Below are the code and all the weights of a small trained network. Each question names an input and a class and asks about switching units off, where a switched-off unit gives its printed mean instead of its output.

import numpy as np


def w(rows, s, z=0):
    codes = np.array(rows[::2]) - 128.0
    scale = np.full(codes.shape[1], s)
    scale[-1] = z or s
    return codes * scale


def f(y):
    return y / 2 * (1 + np.tanh(0.7978845608 * (y + 0.044715 * y**3)))


def log_softmax(a):
    a = a - a.max(-1, keepdims=True)
    return a - np.log(np.exp(a).sum(-1, keepdims=True))


def net(x, mask):
    res = np.array(x, float).reshape(1, 8) / 4 @ E
    y = f(res @ A[0][:, :-1].T + A[0][:, -1])
    res = res + np.where(mask, y, B[0][:, -1]) @ B[0][:, :-1]
    return log_softmax(res[-1] @ U[:, :-1].T + U[:, -1])


A, B = {}, {}
E = w([
[146,102,254],'x0',
[172,103,124],'x1',
[115,135,131],'x2',
[136,123,129],'x3',
[211,200,152],'x4',
[123,132,130],'x5',
[123,131,129],'x6',
[125,130,127],'x7',
],0.0089)
A[0] = w([
[227,172,134,60],'neuron 0',
[222,61,24,203],'neuron 1',
[135,64,220,137],'neuron 2',
[105,143,255,68],'neuron 3',
[85,67,138,79],'neuron 4',
[121,188,43,91],'neuron 5',
[13,7,99,134],'neuron 6',
[159,215,152,70],'neuron 7',
[166,82,200,92],'neuron 8',
[95,166,141,254],'neuron 9',
[120,133,194,74],'neuron 10',
[104,90,184,67],'neuron 11',
[23,146,72,197],'neuron 12',
[68,48,124,63],'neuron 13',
[58,56,139,92],'neuron 14',
[142,252,156,125],'neuron 15',
[215,183,107,192],'neuron 16',
],0.0097,0.0067)
B[0] = w([
[144,55,74,168],'neuron 0',
[45,172,176,233],'neuron 1',
[47,213,124,205],'neuron 2',
[87,167,46,186],'neuron 3',
[171,127,94,144],'neuron 4',
[98,189,93,180],'neuron 5',
[188,107,120,255],'neuron 6',
[199,90,2,151],'neuron 7',
[56,164,90,166],'neuron 8',
[164,125,253,229],'neuron 9',
[82,149,18,139],'neuron 10',
[129,147,58,139],'neuron 11',
[110,136,158,238],'neuron 12',
[181,77,72,159],'neuron 13',
[182,71,98,173],'neuron 14',
[155,7,101,185],'neuron 15',
[114,88,149,228],'neuron 16',
],0.0078,0.0068)
U = w([
[55,251,36,2],'0',
[210,45,69,18],'1',
[98,137,246,180],'2',
[120,151,236,192],'3',
[150,173,227,201],'4',
[126,150,223,166],'5',
],0.011,0.0043)

Each question gives the input, the list of numbers given to net, and the class t.
The units are the neurons (one row each of A and B). Each row of codes is followed by its name. A weight is (code - 128) times the scale printed after its matrix; where a second scale follows, it is the last column's (A, B and U).
mask holds one flag per neuron, in row order. A switched-off neuron (its flag False) gives its mean, the last column of its row in B, instead of its output. The means were averaged over made-up inputs and are rounded, as every weight is.
A unit's drop is (log p(t) with every unit on - log p(t) with that unit switched off) / (log p(t) with every unit on - log p(t) with every unit switched off).
The circuit of an input: a set's keep is (log p(t) with only the set's units on - log p(t) with every unit switched off) / (log p(t) with every unit on - log p(t) with every unit switched off). Starting from the 12 units with the biggest drops (on a tie, the unit counted first), units are removed one at a time, each time the one whose removal leaves the highest keep (on an exact tie, the one counted first), for as long as the keep stays at least 0.8.
units of the circuit, in order: the units of the circuit, biggest drop first
unit that matters most: the unit with the biggest drop
top k neurons: the k neurons with the biggest drops, biggest first
drop of u: that unit's drop, to one decimal
input [-6,6,-4,7,2,-6,8,-4], class 5: top 2 neurons	neuron 2; neuron 3
input [0,-3,3,-5,6,-2,3,3], class 1: units of the circuit, in order	neuron 15; neuron 7
input [-5,-8,6,2,4,1,1,3], class 2: unit that matters most	neuron 9
input [8,-8,2,4,8,6,2,7], class 0: units of the circuit, in order	neuron 3; neuron 10
input [-3,5,-6,2,-4,3,-5,4], class 2: units of the circuit, in order	neuron 1; neuron 3
input [7,-4,-2,1,-6,-5,-1,4], class 0: units of the circuit, in order	neuron 2; neuron 3; neuron 11
input [8,-6,8,0,-1,7,2,-5], class 0: units of the circuit, in order	neuron 3; neuron 10
input [7,1,8,-5,-3,7,0,3], class 0: units of the circuit, in order	neuron 3; neuron 2; neuron 10
input [-7,-1,-7,5,-8,0,-4,1], class 1: top 2 neurons	neuron 6; neuron 13
input [6,7,-2,7,8,-1,-7,-1], class 1: top 3 neurons	neuron 0; neuron 7; neuron 15
input [-2,0,2,-2,-7,4,-1,1], class 1: top 4 neurons	neuron 6; neuron 13; neuron 14; neuron 2
input [-3,-8,-5,-5,8,-2,-8,4], class 1: top 2 neurons	neuron 15; neuron 7
input [-5,-6,4,4,7,4,-2,1], class 1: top 3 neurons	neuron 15; neuron 7; neuron 2
input [6,0,0,-2,-7,-2,-2,6], class 1: top neuron	neuron 14
input [8,7,6,5,-5,1,-5,1], class 0: drop of neuron 1	0.0
input [-5,-7,-4,7,-8,4,6,8], class 1: drop of neuron 14	0.1
input [7,-4,5,-5,0,0,-2,-5], class 0: drop of neuron 3	0.3
input [8,-6,-7,-4,-6,8,3,4], class 0: drop of neuron 2	0.2
